Below is a small trained network, with its code and all its weights. Each question gives an input and a target symbol and asks what happens when units are switched off, that is, made to give their printed mean instead of their output.

import numpy as np


def w(rows, s, z=0):
    codes = np.array(rows[::2]) - 128.0
    scale = np.full(codes.shape[1], s)
    scale[-1] = z or s
    return codes * scale


def f(y):
    return np.maximum(y, 0)


def softmax(a):
    e = np.exp(a - a.max(-1, keepdims=True))
    return e / e.sum(-1, keepdims=True)


def log_softmax(a):
    a = a - a.max(-1, keepdims=True)
    return a - np.log(np.exp(a).sum(-1, keepdims=True))


def net(x, mask):
    ids = ['ΘΛΠΩβεζσ'.index(c) for c in x.split()]
    T = len(ids)
    res = E[ids] + P[:T]
    r = res
    for j in range(3):
        rows = slice(3 * j, 3 * j + 3)
        q, k, v = (r @ M[0][rows].T for M in (Q, K, V))
        z = softmax(np.where(np.tri(T) > 0, q @ k.T / 3**0.5, -1e9)) @ v
        o = O[0][rows]
        res = res + np.where(mask[j], z, o[:, -1]) @ o[:, :-1]
    y = f(res @ A[0][:, :-1].T + A[0][:, -1])
    res = res + np.where(mask[3:27], y, B[0][:, -1]) @ B[0][:, :-1]
    return log_softmax(res[-1] @ U[:, :-1].T + U[:, -1])


Q, K, V, O, A, B = {}, {}, {}, {}, {}, {}
E = w([
[208,85,131,123],'Θ',
[150,29,73,100],'Λ',
[43,184,86,109],'Π',
[199,77,52,207],'Ω',
[211,161,247,49],'β',
[179,219,125,201],'ε',
[70,206,10,238],'ζ',
[121,217,151,124],'σ',
],0.016)
P = w([
[142,100,238,199],'0',
[171,196,17,141],'1',
[147,144,192,123],'2',
[180,179,8,139],'3',
[144,146,190,123],'4',
[181,180,10,134],'5',
[146,142,188,123],'6',
[181,182,15,129],'7',
[143,146,190,120],'8',
[180,179,15,124],'9',
[141,147,188,119],'10',
],0.015)
Q[0] = w([
[183,149,161,56],'h1',
[247,249,33,121],'h1',
[116,126,208,219],'h1',
[69,97,95,126],'h2',
[106,115,107,81],'h2',
[101,97,145,197],'h2',
[155,151,109,96],'h3',
[147,125,104,30],'h3',
[111,124,90,125],'h3',
],0.012)
K[0] = w([
[121,137,180,59],'h1',
[83,106,223,232],'h1',
[168,246,56,17],'h1',
[161,54,82,113],'h2',
[202,99,57,165],'h2',
[130,151,87,140],'h2',
[100,153,120,10],'h3',
[164,106,83,26],'h3',
[143,42,1,174],'h3',
],0.0089)
V[0] = w([
[4,25,102,30],'h1',
[151,61,205,100],'h1',
[146,64,64,209],'h1',
[149,178,72,120],'h2',
[92,223,132,149],'h2',
[141,145,100,36],'h2',
[158,118,57,240],'h3',
[35,123,138,166],'h3',
[173,113,202,170],'h3',
],0.011)
O[0] = w([
[191,142,99,32,4],'h1',
[114,226,124,87,169],'h1',
[53,97,2,97,147],'h1',
[125,132,174,129,142],'h2',
[96,119,80,130,130],'h2',
[109,145,140,118,112],'h2',
[183,175,186,114,189],'h3',
[117,187,171,86,76],'h3',
[144,92,140,84,133],'h3',
],0.0074,0.018)
A[0] = w([
[185,145,171,33,86],'n1',
[136,170,130,138,76],'n2',
[109,168,88,120,102],'n3',
[51,64,154,74,179],'n4',
[130,112,222,193,226],'n5',
[67,78,126,184,123],'n6',
[75,96,125,125,70],'n7',
[124,69,150,94,97],'n8',
[152,88,183,107,93],'n9',
[120,170,111,162,62],'n10',
[91,192,132,118,10],'n11',
[81,193,72,118,167],'n12',
[155,159,164,153,203],'n13',
[156,140,158,96,82],'n14',
[56,120,178,93,156],'n15',
[61,186,82,131,153],'n16',
[117,72,138,119,92],'n17',
[187,104,40,202,66],'n18',
[192,64,112,101,103],'n19',
[109,115,94,147,253],'n20',
[187,66,180,84,122],'n21',
[60,127,203,76,134],'n22',
[107,73,249,145,115],'n23',
[111,123,35,140,65],'n24',
],0.012,0.0058)
B[0] = w([
[88,106,107,143,141],'n1',
[112,121,99,108,153],'n2',
[86,86,138,87,162],'n3',
[36,170,121,162,140],'n4',
[126,83,116,1,251],'n5',
[105,180,205,101,198],'n6',
[158,122,128,142,134],'n7',
[68,162,112,113,137],'n8',
[122,173,145,192,144],'n9',
[94,131,159,46,177],'n10',
[173,124,101,115,146],'n11',
[158,62,125,155,193],'n12',
[150,113,113,138,195],'n13',
[115,76,145,145,134],'n14',
[87,76,83,129,141],'n15',
[146,98,155,163,192],'n16',
[144,194,65,89,137],'n17',
[89,97,143,112,230],'n18',
[148,194,161,116,151],'n19',
[146,114,176,207,194],'n20',
[91,168,149,203,153],'n21',
[69,97,72,158,145],'n22',
[192,183,41,173,192],'n23',
[119,216,113,75,183],'n24',
],0.0085,0.018)
U = w([
[141,164,169,72,114],'Θ',
[149,87,68,198,178],'Λ',
[99,119,179,109,26],'Π',
[195,143,146,187,222],'Ω',
[174,5,140,148,252],'β',
[56,67,74,133,10],'ε',
[86,119,63,59,100],'ζ',
[92,231,131,156,175],'σ',
],0.012,0.0018)

Each question gives the input, a string of symbols that net reads in full, and the target symbol t.
The units are the heads (3 rows each of Q, K, V and O) and the neurons (one row each of A and B). Each row of codes is followed by its name. A weight is (code - 128) times the scale printed after its matrix; where a second scale follows, it is the last column's (O, A, B and U).
mask holds one flag per unit, heads first, then neurons. A switched-off unit (its flag False) gives its mean, the last column of its rows in O or B, instead of its output. The means were averaged over made-up inputs and are rounded, as every weight is.
A unit's drop is (log p(t) with every unit on - log p(t) with that unit switched off) / (log p(t) with every unit on - log p(t) with every unit switched off).
The circuit of an input: a set's keep is (log p(t) with only the set's units on - log p(t) with every unit switched off) / (log p(t) with every unit on - log p(t) with every unit switched off). Starting from the 12 units with the biggest drops (on a tie, the unit counted first), units are removed one at a time, each time the one whose removal leaves the highest keep (on an exact tie, the one counted first), for as long as the keep stays at least 0.8.
circuit, biggest first: the units of the circuit, biggest drop first
most important unit: the unit with the biggest drop
top k neurons: the k neurons with the biggest drops, biggest first
which heads matter: for each layer, one digit per head in row order, 1 if its drop is at least 0.15 and else 0, layers parted by /
input σ Λ Λ Π σ β Λ β, target β: most important unit	h3
input ε Λ σ Ω, target Π: top 2 neurons	(n6 n18)
input Π Λ β Λ ε β, target Ω: circuit, biggest first	(n5 n10)
input ζ ε Ω β β β, target σ: which heads matter	101
input β Π β β Λ β β Ω ε, target Θ: circuit, biggest first	(n5 h1)
input ζ Ω Θ Ω, target σ: top 3 neurons	(n24 n5 n12)
input Λ Ω Λ Λ σ ζ, target ζ: which heads matter	100
input β β Π Λ σ ζ, target Θ: which heads matter	101
input β Λ σ Θ Ω σ Π Λ Θ Λ Θ, target Ω: circuit, biggest first	(h1 n23)
input ε Λ Π σ Ω β β ε, target Π: which heads matter	100
input σ Π β Λ ε Λ, target β: circuit, biggest first	(h1 n23)
input ζ Λ Θ σ ε Θ ζ ε ζ Θ, target σ: which heads matter	100
input Λ β Θ, target Ω: circuit, biggest first	(n23 h1)
input Λ Ω Λ Λ ζ ε Θ Θ, target ζ: circuit, biggest first	(h1)
input Π β Λ Λ, target Ω: top 2 neurons	(n5 n19)
input Ω σ β ε, target ε: circuit, biggest first	(h1 n18)
input Λ β Π, target ε: top 3 neurons	(n22 n15 n24)
input σ ζ Θ Π Θ ε β σ Θ Θ, target β: circuit, biggest first	(h1 n24 n23)
input Ω Λ Ω σ ε ζ, target ε: top 4 neurons	(n12 n3 n18 n10)
input β β Ω Π ε Θ Ω Λ, target Θ: circuit, biggest first	(h1)
